Here is a tiny trained network, its code and every weight. The questions are about switching its units off for an input and a target symbol, where a switched-off unit gives its printed mean instead of its output.

import numpy as np


def w(rows, s, z=0):
    codes = np.array(rows[::2]) - 128.0
    scale = np.full(codes.shape[1], s)
    scale[-1] = z or s
    return codes * scale


def f(y):
    return np.maximum(y, 0)


def softmax(a):
    e = np.exp(a - a.max(-1, keepdims=True))
    return e / e.sum(-1, keepdims=True)


def log_softmax(a):
    a = a - a.max(-1, keepdims=True)
    return a - np.log(np.exp(a).sum(-1, keepdims=True))


def net(x, mask):
    ids = ['ΔΣθτφψ'.index(c) for c in x.split()]
    T = len(ids)
    res = E[ids] + P[:T]
    u = 0
    for l in range(2):
        q, k, v = (res @ M[l].T for M in (Q, K, V))
        z = softmax(np.where(np.tri(T) > 0, q @ k.T / 2**0.5, -1e9)) @ v
        res = res + np.where(mask[u], z, O[l][:, -1]) @ O[l][:, :-1]
        u += 1
        y = f(res @ A[l][:, :-1].T + A[l][:, -1])
        res = res + np.where(mask[u : u + 8], y, B[l][:, -1]) @ B[l][:, :-1]
        u += 8
    return log_softmax(res[-1] @ U[:, :-1].T + U[:, -1])


Q, K, V, O, A, B = {}, {}, {}, {}, {}, {}
E = w([
[169,62,95,86],'Δ',
[73,208,158,181],'Σ',
[41,176,154,179],'θ',
[113,162,8,71],'τ',
[227,123,102,113],'φ',
[99,20,51,165],'ψ',
],0.014)
P = w([
[162,119,189,19],'0',
[103,114,144,103],'1',
[128,111,134,101],'2',
[127,108,118,119],'3',
[136,116,107,137],'4',
[142,116,91,144],'5',
[136,96,67,145],'6',
[149,107,58,156],'7',
[170,123,58,173],'8',
[167,111,36,174],'9',
[159,86,12,175],'10',
[175,112,8,185],'11',
[196,127,1,198],'12',
],0.0096)
Q[0] = w([
[145,146,93,195],'L0H1',
[170,106,254,77],'L0H1',
],0.033)
K[0] = w([
[148,130,38,100],'L0H1',
[11,168,251,38],'L0H1',
],0.017)
V[0] = w([
[129,23,255,175],'L0H1',
[222,170,178,195],'L0H1',
],0.0081)
O[0] = w([
[131,91,240,223,2],'L0H1',
[229,255,191,156,106],'L0H1',
],0.0065,0.0056)
A[0] = w([
[116,145,60,185,81],'L0N1',
[86,145,46,104,210],'L0N2',
[188,167,52,179,250],'L0N3',
[49,115,94,143,10],'L0N4',
[114,210,153,85,146],'L0N5',
[89,129,135,42,3],'L0N6',
[254,52,151,75,178],'L0N7',
[49,189,108,178,107],'L0N8',
],0.0091,0.0024)
B[0] = w([
[171,135,165,153,188],'L0N1',
[132,170,162,174,243],'L0N2',
[94,79,137,148,246],'L0N3',
[60,180,98,155,163],'L0N4',
[114,141,124,105,146],'L0N5',
[105,96,137,147,145],'L0N6',
[80,148,4,95,201],'L0N7',
[177,91,124,157,157],'L0N8',
],0.016,0.012)
Q[1] = w([
[187,87,153,71],'L1H1',
[241,75,25,8],'L1H1',
],0.018)
K[1] = w([
[161,149,180,100],'L1H1',
[45,161,201,7],'L1H1',
],0.017)
V[1] = w([
[40,3,113,159],'L1H1',
[112,91,215,139],'L1H1',
],0.018)
O[1] = w([
[255,41,63,240,225],'L1H1',
[24,10,130,153,1],'L1H1',
],0.0097,0.029)
A[1] = w([
[186,156,246,158,148],'L1N1',
[145,160,138,64,3],'L1N2',
[114,139,93,191,127],'L1N3',
[100,105,239,187,180],'L1N4',
[140,156,92,75,103],'L1N5',
[76,186,133,177,122],'L1N6',
[231,123,181,155,76],'L1N7',
[126,72,183,105,163],'L1N8',
],0.012,0.0041)
B[1] = w([
[147,173,94,171,166],'L1N1',
[107,36,131,253,157],'L1N2',
[184,153,115,75,198],'L1N3',
[95,142,19,31,131],'L1N4',
[116,182,162,76,172],'L1N5',
[131,105,124,49,140],'L1N6',
[36,87,187,129,255],'L1N7',
[192,138,104,141,129],'L1N8',
],0.016,0.053)
U = w([
[174,98,253,100,2],'Δ',
[70,98,114,157,79],'Σ',
[100,113,28,222,122],'θ',
[222,135,150,152,221],'τ',
[133,140,153,205,174],'φ',
[145,65,160,187,167],'ψ',
],0.0075,0.0043)

Each question gives the input, a string of symbols that net reads in full, and the target symbol t.
The units are the heads (2 rows each of Q, K, V and O) and the neurons (one row each of A and B). Each row of codes is followed by its name. A weight is (code - 128) times the scale printed after its matrix; where a second scale follows, it is the last column's (O, A, B and U).
mask holds one flag per unit, layer by layer, with each layer's heads first. A switched-off unit (its flag False) gives its mean, the last column of its rows in O or B, instead of its output. The means were averaged over made-up inputs and are rounded, as every weight is.
A unit's drop is (log p(t) with every unit on - log p(t) with that unit switched off) / (log p(t) with every unit on - log p(t) with every unit switched off).
The circuit of an input: a set's keep is (log p(t) with only the set's units on - log p(t) with every unit switched off) / (log p(t) with every unit on - log p(t) with every unit switched off). Starting from the 12 units with the biggest drops (on a tie, the unit counted first), units are removed one at a time, each time the one whose removal leaves the highest keep (on an exact tie, the one counted first), for as long as the keep stays at least 0.8.
units of the circuit, in order: the units of the circuit, biggest drop first
most important unit: the unit with the biggest drop
top k neurons: the k neurons with the biggest drops, biggest first
k most important neurons of layer l: the k neurons of layer l with the biggest drops, biggest first
drop of u: that unit's drop, to one decimal
input φ ψ τ ψ τ Δ φ φ ψ ψ φ Σ, target ψ: most important unit : L1N7
input τ ψ θ φ Δ ψ Δ Δ φ Σ φ Δ, target τ: units of the circuit, in order : [L1N7 L1H1]
input Δ θ ψ φ φ Σ φ θ φ τ Σ Σ φ, target Δ: top 2 neurons : [L0N8 L1N7]
input φ φ τ τ ψ θ, target ψ: units of the circuit, in order : [L1H1 L1N7]
input ψ τ φ φ, target ψ: units of the circuit, in order : [L1H1 L0H1 L1N7]
input Σ τ ψ τ τ τ φ ψ Δ τ Δ θ, target τ: top 2 neurons : [L1N7 L0N8]
input θ θ θ θ, target θ: top 3 neurons : [L1N7 L0N7 L1N4]
input Σ τ Σ φ τ ψ θ φ φ Δ, target Σ: 2 most important neurons of layer 0 : [L0N3 L0N2]
input Σ φ φ φ Δ, target Σ: top 3 neurons : [L0N3 L0N7 L1N3]
input φ ψ τ φ Δ ψ ψ Σ τ Σ, target τ: top 2 neurons : [L0N3 L0N2]
input φ φ Δ θ Σ θ θ, target θ: 4 most important neurons of layer 1 : [L1N7 L1N4 L1N5 L1N3]
input τ τ Δ, target τ: top 3 neurons : [L1N7 L0N6 L0N7]
input τ θ φ φ φ ψ τ, target ψ: top 2 neurons : [L1N5 L0N7]
input ψ τ τ Σ τ τ φ τ θ ψ ψ φ, target ψ: most important unit : L0N8
input φ θ τ ψ Σ Δ, target φ: top 2 neurons : [L1N2 L0N8]
input τ Δ Δ Δ τ τ ψ Δ τ τ Δ φ, target τ: 4 most important neurons of layer 0 : [L0N7 L0N6 L0N2 L0N3]
input φ Σ θ Σ, target θ: top 2 neurons : [L1N7 L0N8]
input Σ φ φ Σ φ τ τ φ Σ φ ψ ψ, target ψ: top 2 neurons : [L1N7 L1N5]
input Σ ψ τ φ φ, target Σ: top 3 neurons : [L0N3 L0N7 L1N3]
input θ ψ φ φ Σ ψ θ τ τ φ, target θ: most important unit : L1H1
input τ τ Σ, target τ: 2 most important neurons of layer 0 : [L0N2 L0N3]
input Δ φ ψ φ φ ψ φ φ φ θ Σ τ Δ, target Δ: top 4 neurons : [L1N7 L0N7 L0N3 L1N2]
input φ Σ Δ φ θ φ Σ Δ, target φ: top 4 neurons : [L0N8 L1N2 L0N7 L1N5]
input ψ φ φ φ Σ φ φ φ Δ Δ θ Σ Σ, target θ: top 4 neurons : [L0N8 L1N7 L0N7 L1N4]
input Δ Σ Σ ψ φ φ φ τ φ, target Δ: top 3 neurons : [L1N7 L0N7 L0N3]
input Δ ψ φ τ φ φ φ τ, target φ: 2 most important neurons of layer 0 : [L0N7 L0N2]
input θ φ Δ τ ψ τ ψ θ Δ τ θ τ, target τ: most important unit : L1N7
input φ ψ Δ τ φ τ φ Σ τ φ θ τ θ, target τ: 4 most important neurons of layer 1 : [L1N7 L1N2 L1N6 L1N3]
input θ φ Σ φ ψ τ φ, target θ: 2 most important neurons of layer 0 : [L0N7 L0N2]
input ψ Σ φ ψ Δ θ Δ φ τ ψ τ Δ Δ, target ψ: drop of L0H1 : 1.6
